Here is a tiny trained network, its code and every weight. The questions are about switching its units off for an input and a class, where a switched-off unit gives its printed mean instead of its output.

import numpy as np


def w(rows, s, z=0):
    codes = np.array(rows[::2]) - 128.0
    scale = np.full(codes.shape[1], s)
    scale[-1] = z or s
    return codes * scale


def f(y):
    return y / 2 * (1 + np.tanh(0.7978845608 * (y + 0.044715 * y**3)))


def log_softmax(a):
    a = a - a.max(-1, keepdims=True)
    return a - np.log(np.exp(a).sum(-1, keepdims=True))


def net(x, mask):
    res = np.array(x, float).reshape(1, 4) / 4 @ E
    y = f(res @ A[0][:, :-1].T + A[0][:, -1])
    res = res + np.where(mask, y, B[0][:, -1]) @ B[0][:, :-1]
    return log_softmax(res[-1] @ U[:, :-1].T + U[:, -1])


A, B = {}, {}
E = w([
[132,78,75,100,147,170],'x0',
[87,209,149,24,101,179],'x1',
[161,193,72,189,216,210],'x2',
[2,65,222,143,200,194],'x3',
],0.0098)
A[0] = w([
[137,87,122,215,160,102,25],'n1',
[166,38,151,160,151,60,44],'n2',
[112,67,192,132,135,149,169],'n3',
[147,163,120,185,163,191,57],'n4',
[180,123,98,104,97,84,206],'n5',
[152,154,118,159,146,176,5],'n6',
[152,135,52,106,105,92,245],'n7',
[135,61,100,169,140,121,118],'n8',
[109,68,107,132,160,136,247],'n9',
[76,115,155,136,139,128,172],'n10',
[115,46,164,61,65,82,76],'n11',
[102,173,112,69,137,140,18],'n12',
[106,125,164,151,155,160,42],'n13',
[80,174,144,2,122,161,83],'n14',
[83,103,119,151,147,167,153],'n15',
[122,76,197,109,170,164,168],'n16',
[116,85,169,112,142,190,181],'n17',
],0.014,0.0016)
B[0] = w([
[98,200,149,121,204,44,201],'n1',
[99,134,101,73,214,80,213],'n2',
[220,119,172,123,25,149,213],'n3',
[110,118,54,158,124,227,192],'n4',
[175,69,169,165,96,163,220],'n5',
[67,161,82,152,65,156,165],'n6',
[217,82,223,146,101,132,219],'n7',
[84,142,152,98,176,85,183],'n8',
[97,146,182,135,104,96,180],'n9',
[148,74,150,110,65,136,189],'n10',
[23,172,2,185,94,196,251],'n11',
[110,161,160,30,162,74,173],'n12',
[171,72,123,145,96,142,178],'n13',
[80,160,167,82,191,68,243],'n14',
[131,83,142,138,93,152,187],'n15',
[164,101,128,126,106,111,218],'n16',
[151,116,153,137,124,100,202],'n17',
],0.0099,0.013)
U = w([
[231,112,236,105,80,157,253],'0',
[116,183,199,35,254,106,3],'1',
[91,163,53,124,102,213,110],'2',
],0.012,0.00061)

Each question gives the input, the list of numbers given to net, and the class t.
The units are the neurons (one row each of A and B). Each row of codes is followed by its name. A weight is (code - 128) times the scale printed after its matrix; where a second scale follows, it is the last column's (A, B and U).
mask holds one flag per neuron, in row order. A switched-off neuron (its flag False) gives its mean, the last column of its row in B, instead of its output. The means were averaged over made-up inputs and are rounded, as every weight is.
A unit's drop is (log p(t) with every unit on - log p(t) with that unit switched off) / (log p(t) with every unit on - log p(t) with every unit switched off).
most important unit: the unit with the biggest drop
k most important neurons: the k neurons with the biggest drops, biggest first
drop when u is switched off: that unit's drop, to one decimal
input [-6,5,-3,6], class 0: most important unit -> n3
input [-3,8,-3,-7], class 1: 4 most important neurons -> [n14, n12, n3, n10]
input [-7,-7,-8,5], class 2: 3 most important neurons -> [n11, n14, n3]
input [6,-5,-5,4], class 1: 4 most important neurons -> [n2, n8, n1, n4]
input [5,-6,8,-8], class 0: 3 most important neurons -> [n7, n11, n5]
input [0,-6,-6,0], class 1: 4 most important neurons -> [n2, n1, n8, n4]
input [-1,-4,-7,-6], class 2: 3 most important neurons -> [n11, n3, n2]
input [-8,4,7,-6], class 2: 2 most important neurons -> [n4, n6]
input [8,-5,6,-8], class 0: 2 most important neurons -> [n7, n11]
input [5,-7,5,1], class 1: 2 most important neurons -> [n1, n11]
input [4,-8,8,-5], class 1: 3 most important neurons -> [n1, n11, n8]
input [-4,-3,5,-2], class 2: 2 most important neurons -> [n4, n14]
input [-8,-8,3,3], class 1: drop when n12 is switched off -> 0.0
input [7,-4,6,8], class 0: drop when n11 is switched off -> 0.2
input [6,-5,-3,3], class 1: most important unit -> n2
input [6,3,-6,1], class 2: drop when n11 is switched off -> 1.5
